Each row is followed by its grade, which names the range that a hidden value of the row falls in. A new part has a new value, new ranges and new names.
[  1 -12  -5 -21   2  10  19  28  -3 -24 -20  16   2 -22 -18  -6  15 -47
  18 -10  10   3 -58  -5  -1  12  17   5   0 -16  -6 -19  -2   6   3 -25
  17   1   4   4  16   0  -3   1  16  60  29  -3  -2  18 -88 -17  89  87
  28  -2   0  -1   1 -25  -5  -8 -17  -2  -4 -14  -1   8  24 -83 -20   3
  49  73   9 -17 -27   7  18  16 -17  -2   9  28 -19  37 -71 -24  14 -10
  10   6  -3   5 -23 -16  -1  -8  -8 -22  -1  25  35 -25   9 -13   4   2
  -2 -13  -6 -36   5 -11   5  -6  -4  -6 -29  25  -5  -2] | [11]
[  5   8  -3   0   5   2  -2  -9   1   9  24  -9  -9   0   9   0 -12   4
  -5  -2  -1  -2   5   2   4  10  -8   3   4  -4  -1   5   9  -2  -2   3
 -10   3  -3  -1 -52   2   1  -1   5 -10  -2  11   2   2  21   7 -68 -15
  12   1  -7   2   1   6 -12   3  11  -4  -2  10  -2   2  -5  19   6  -4
  -8 -46  -4 -10  -5   1   1  -8   7 -10  -3  -5   4 -11   4  -4  -3   9
 -13  -1   1  -2 -15  28 -32   4 -11   0   3  17 -10  13  -3   1   6  -3
   2  12   3  14   2   0   3  -3 -14   2  20  -5   3  -4] | [0]
[  3  -7   1 -26   8   9  16  14  -4 -20  -6  11  14 -11 -10  -3  13 -36
  13 -16   3  -2 -33  -3   6  12   7   6   3 -11 -17  -8   4   3   4 -22
   8   2   0   2  -3   1  -4   0  15  11  17   4   0  18 -58  13  38  40
  21  -2   1   1   4 -16   4  -2  11   1  -7   0 -14  13  16 -55  -1   9
   5   4   7  13 -11   3  13  11 -10  12   0  18  -8  23 -43  -6  11  -7
  12   2   0   7  -6 -12  -2  -5  -8 -12   3  19  25 -22  -2 -11  22   2
  -1 -10   0  -3   8 -10   6  -5   3  -3  -1   8  -3   7] | [10]
[ 17   0   4 -33   5  13  16  -8  -1   9  25   5  17  -6   6  -1 -10 -12
  -4 -20   3  -3  -7   7  -2  43   2   9   7 -16  -9  -2  17   6   7 -25
 -11  13  -2  -8 -67   5   2  -1  -3  -4  16  -3   3   9 -16  10 -16 -29
  12   4  -2   1  20   6  -8  -5  30 -18   7  19 -24  20   8 -75 -18 -15
 -20 -50   8  68  -6 -16  -2   3  -5   5 -17  14   0 -11  33 -11  -5  -1
  17   5   4 -11  -7 -22  20 -14 -17 -15  -1  -8  -3  -8  -6   0  23   4
   1 -30   6   5   5 -10  -3 -16  -8   0  12  -8  12  31] | [10]
[  2   5  -4   7   3   3   0  -3   2   1  28  -2  -3   9   4   0  -9   7
  -4   2   2  -4   2   5   6  10  -4   4   7  -6   1   1   8  -1  -3  -2
  -8   2  -3  -1 -35   0   0  -1   7 -12  -5   9   1   6   0   0 -67 -22
  22   0  -8   1   5   8 -17   7  20  -2   0   9  -3   7   0  12   9  -5
 -15 -29  -6   0  -1  -1   1  -3   3  -5   1   1   0  -9   0  -4   1  10
  -8  -2   1   7 -12  30 -40   3 -12  -7   3  25  -8   9  -9   2   2  -2
   4   2   1  22   5   1   3  -5 -20   2  20  -4  13 -13] | [8]
[-27  13   2  61  -7  -9 -15 -19  14 -29  41  -2 -19  10   7   4  -2  18
  -7  11   5  -4  21  11  12 -27 -20  -2  11   9  10   8  -1  -7 -11  28
   0  -9   0   3  34  -5  -2  -2  -2  -9 -47   8   2   3 -51  17 -58 -22
   6  -1 -19   0  -9  18 -27  19   7   3   6   6   1 -11 -10  88  50  49
 -30 -23 -19 -60  22   5   4   0  13  -7  21 -30  -5   2  -7   5   3  20
 -31  -6   1  19  -8  93 -84   9  -2  24  12  52 -18  19 -25   9 -23  -5
  14  22  -3  24   1  10  10  14 -34   5  35 -14  11 -46] | [0]
[ -6   3   0  21   0   2   1   0   5 -23  30   5  -5  11  -3   1  -1   1
  -1  -1   3  -3 -19   8  10  -4  -3   6   8  -3   7  -2   4  -3  -7  -3
  -3   0  -2   2  16  -4  -1  -1   3   4 -13   9   0  12 -27  -9 -64   5
  27  -1 -10  -1   6   7 -26   8  15   1   1   2   4   3   3  15  10   7
  -7   5 -13 -19   9   2   7   5   1   7  17   4 -11   8  -3  -7   5  11
  -7  -2   0  15 -17  47 -57   2  -9   1   7  37  -1   1 -13   0  -7  -2
   8  -5  -2  15   7   1   2  -9 -26   1  13  -1  17 -19] | [8]
[ -20   -8    3  -15    3   11   10   22    4  -38   -8   19    0  -34
  -18   -5   14  -54   18  -11   20    2  -48    2    2  -15    2    0
    1  -15   -9  -11   -2    4    0  -14   18    1    5    6    7   -1
   -5    0   16   88   10  -12    0   15  -87   -9   89  100   22   -3
  -12    0   -9  -21  -10   -2  -24   -1    3   -9  -11   16   25  -55
  -10   37   53   77    6 -100  -25    9   28   11   -9    2   28   20
  -23   40  -81  -21   21   -5    2    5   -3   12  -22   11   -6  -11
   -2  -14    3   49   36  -19   -2  -13  -12    0    3   -6   -5  -33
    4  -10    6   -2   -3   -6  -15   14  -13  -24] | [11]
[ -36    7   10   39   -6   -7  -22   -1   13  -41   19    6  -14    0
   -7    4    1    7    5   14    6   -1    6    8    8  -49  -26   -6
    2   16   13    2  -12   -8  -11   25    9  -12    2    9   81   -7
   -4    0    3   39  -44   -3   -1   -5  -19  -12  -33   27    1   -4
  -18   -2  -17    5  -19   18  -26   17    4  -14   12   -6   -1   89
   38   64   20   56  -19 -100   14   13   14   -4    8   19   46  -19
   -6   16  -26    1   10   16  -21   -3   -4   25   -5   69  -48    0
    9   17    9   65   13   12  -11    1  -42   -6   11   15   -6   -8
    1    8    3    4   -8    2    3   -1   -2  -64] | [0]

Part 2:
[ 23 -10  -3  11 -12 -38  -7  -6 -17 -12  -1  13 -27 -11   7  10 -48  13] | <39>
[-23  12  22 -13 -33 -13 -35  -5  20 -37  31  13  48   2   0 -12 -33  44] | <41>
[ 13   4  13 -17 -18  -1 -20  15   9 -25  25  17  49 -24  29 -29 -23  19] | <30>
[ 38   7 -14  -7 -13  43   6   8 -13  -2  22  -5  41 -10  61 -21 -22 -14] | <41>
[ 56  13 -11 -16  -8  47  -4   6 -45  -4  16  -2   9  -2  41  15 -66 -31] | <35>
[ 51 -21  -2   3   0 -47 -27 -27  16  21 -10   5  -9 -43  16   3 -30   7] | <35>
[ 34  16  -6  -2   5  28  23  20 -76  19 -30  -7 -26  16  -3  49 -87 -42] | <39>
[ 12  26   5 -14  -4  63  -2  26 -59 -27   3 -10  21   9  14  26 -61 -21] | <39>
[ 29   6  -6   8   7   9  -5   0 -27  35 -17   5 -22  -6  28  18 -48 -16] | <39>
[ 40  -3 -14 -16 -34 -24 -26  -4  18 -27  35  11  27 -34  38 -16 -14  23] | <35>
[ 23  10   1   2 -39  12  -9 -10  -7 -37  24  12  32  -8   7 -12 -40   6] | <30>
[ 28   1  -4 -12 -11  10 -14 -64 -24   9   8  18   4 -27  17   5 -41 -12] | <35>
[ 29  -5  -2  -6 -26 -16   3 -28 -15  18  -7  15   1 -12 -20  26 -45   3] | <35>
[ 13  -4  15 -17 -46 -50 -48   3   6 -36  19  23  57 -13   7 -15 -33  44] | <30>
[ 31  -2 -28 -11   4  13  27 -18  16  21  -9 -11 -11 -19  25  17 -21 -27] | <41>
[  1   8 -14  -4  24  52  43  18 -28  48 -35  -4 -15   8  10  55 -43 -64] | <39>
[ 22  31  19  10 -13  26 -23   3 -19 -18  36  -3  29  25  -4   8   2  32] | <41>
[ 60  13  -8   4  13  84  20  -1 -66  21 -13 -18   3  -4  35  40 -53 -57] | <35>
[ 27  10 -22 -16 -27  28  21  11   1  -5   7  23  33  -9  24  -3 -38 -26] | <39>
[ 35   2  -7  -5 -19   2 -17  27 -32 -16   9  19  25  -6  24  13 -45   9] | <39>
[ 22 -10 -24   9   9  20  31 -13 -17  43 -33   6  -8 -26  19  16 -30 -39] | <35>
[ 18  -3   0  13   8  23  15  -9 -52  17 -35  -9 -25   4 -23  42 -43 -32] | <39>
[ 22   8   7   7  -5   1 -27 -13 -14 -11   9 -18  15 -15  34 -10 -38  -2] | <30>
[ 55  16  13   1 -37 -11 -50 -15  -9 -21  31  12  38 -14   9   0 -60  30] | <35>
[ 62  26   2  -1  -6  52  12 -11 -75   7   3   1  -7  14 -13  43 -90 -20] | <30>
[ 34   6 -20 -14  14  46  27  16 -19  28 -16   8   5   2  25  -4 -36 -45] | <39>
[ 30  15   7  -1 -29   1 -33  10 -25 -33  32  22  28 -23  20 -10 -59  10] | <41>
[  6   4  -2   8 -24  -5 -13  -4  13 -19  16  -6  15 -27  47  -3 -21   3] | <35>
[ -5   2 -11   6 -22 -20 -10 -14  -2 -14 -13  -1  -5  -5  -5  21 -38  19] | <41>
[ 57   7 -10   6 -16  -1  -9  -4  -7 -12   2   3  19 -14  29   3 -18   8] | <39>
[ 33  10 -17  -3 -30 -20  11  11 -19  26  15  23  18 -18  23   2 -57  -3] | <39>
[-19 -15  13  14   0 -52 -23 -22  45 -24  -1  10 -20  -7 -22 -14  33  32] | <30>
[ 35   9 -21  -7 -16  41  17   3 -24  22  22  12   8  -5  44  14 -37  -4] | <35>
[ 22  12  -4  -1   3  33  -6   3 -38   8   5   9 -15   3  22  34 -58  -7] | <41>
[ 49  10 -25 -17 -10  37  19  11 -28  -1   0  10   6   4  24  18 -41 -28] | <30>
[ 44  24  10 -20 -29  31 -11   7 -60 -44  36  17  36   8  -8 -11 -59  11] | <35>
[  4  -7 -10  -9 -25 -28 -16 -15  26 -35  16  -2  28 -38  12 -14 -18  11] | <35>
[ 17 -12 -15 -12  13 -15  32  -1  10  30 -27 -10 -10  -1 -14  10   9 -45] | <30>
[-20  13   1  -1   6  -9   5   7  14  10 -19  -1  -9   8  -9  38 -20 -10] | <39>
[ 55  13  -2  -6 -30   6  -2   5   1 -12  22  11  41  -7  25  -9 -30   3] | <39>
[  8   9   9   0 -57 -56 -48   6  21 -48  42  27  26 -13  23 -26 -27  62] | <30>
[ 14  -5 -13   4  -7  -4  19  -3 -29 -15 -24   7  -8 -10  14  30 -82  -8] | <39>
[-10 -15  15   8  17   0  -3 -13 -19  15 -22 -15  -5 -13  28   7  12 -10] | <35>
[ 46   3 -15 -16  -4  34  10  -1 -33   9 -15   0 -15   0  10  48 -51 -18] | <41>
[ 26   8  -9 -12 -13  29   2  -1 -27  22 -18  27  15  -6  33   7 -65 -10] | <39>
[ 14  -5   4  10 -41 -59 -49  -1   1 -14  30  15   6 -22  25  -5 -23  54] | <35>
[  9  -3   3   4   2 -34 -14 -18   5   8  13 -10  -6 -28   1 -16 -23   3] | <35>
[ 18  22  -2   0 -10  40  -7  -4 -29 -38  27  -3  11   0   9  -9 -39   3] | <35>
[ 27  -8   1 -23   7  24   6   0  -9  29 -18   2  11 -11  40   1 -38 -34] | <30>
[-33  -1  15   6 -22 -48 -28  -5  22 -26  18   5  -6 -11   4 -21  19  30] | <35>
[ 15  -7   5  10  21   2  -6 -10 -20  24 -25 -13 -30   0 -17   7 -14 -29] | <30>
[ 24   2 -16 -29  14  49  27   9 -14  24   7  -1  15 -24  35  -6 -27 -38] | <41>
[ 26 -11 -27   6  43  12  57   3 -24  39 -54 -17 -74  -9 -10  46 -24 -62] | <39>
[ 33  -5  -8  15  13 -16  11  -3   2  34 -35 -16 -29 -24  18  10   9 -23] | <39>
[  0  -5 -20  -3  -7   9  12  -3  14  27  -4   9  13   0  35  13 -40  -7] | <39>
[ 18  11   7 -22 -24  -2 -12   9 -32 -42  10  13  18   0  -6   9 -49   0] | <41>
[ 14  15  -2 -11  11  46  13  -2 -50  11 -30 -12 -11   7   1  32 -41 -48] | <39>
[ 26  15   2  -8  16  30  10 -21 -52   4 -16 -20 -44   0 -13  40 -68 -42] | <35>
[ 27  -1  -5  18   7  24  22  -3 -49  44 -10  -3 -39   8  -9  34  -2 -28] | <35>
[-39 -11  13  -6 -49 -77 -45   4  60 -53  25  20  57 -19  14 -46   6  75] | <30>
[  4   0  17  -6  -8 -35 -18 -27   2   8 -12   0  -6 -13 -19  -1 -36   9] | <30>
[ 53  -9 -37  -6  26  30  56   7 -52  58 -40  -2 -56 -24  19  46 -31 -79] | <35>
[ 16   4  -4 -12  16  44  23   5 -11  23  -2 -21   8  -4  12  27 -12 -43] | <41>
[  8  -1   9   1 -23 -54 -32  -7  -3 -21  -8   7   7 -18 -16  25 -72  14] | <30>
[-19 -10  10  14  10 -22 -17   6  46 -16  26 -23   8 -12  14 -28  68  14] | <35>
[ 16  -1  -5   2  23   0   2  -4 -29  18 -28 -23 -27 -10  -9  45 -31 -25] | <35>
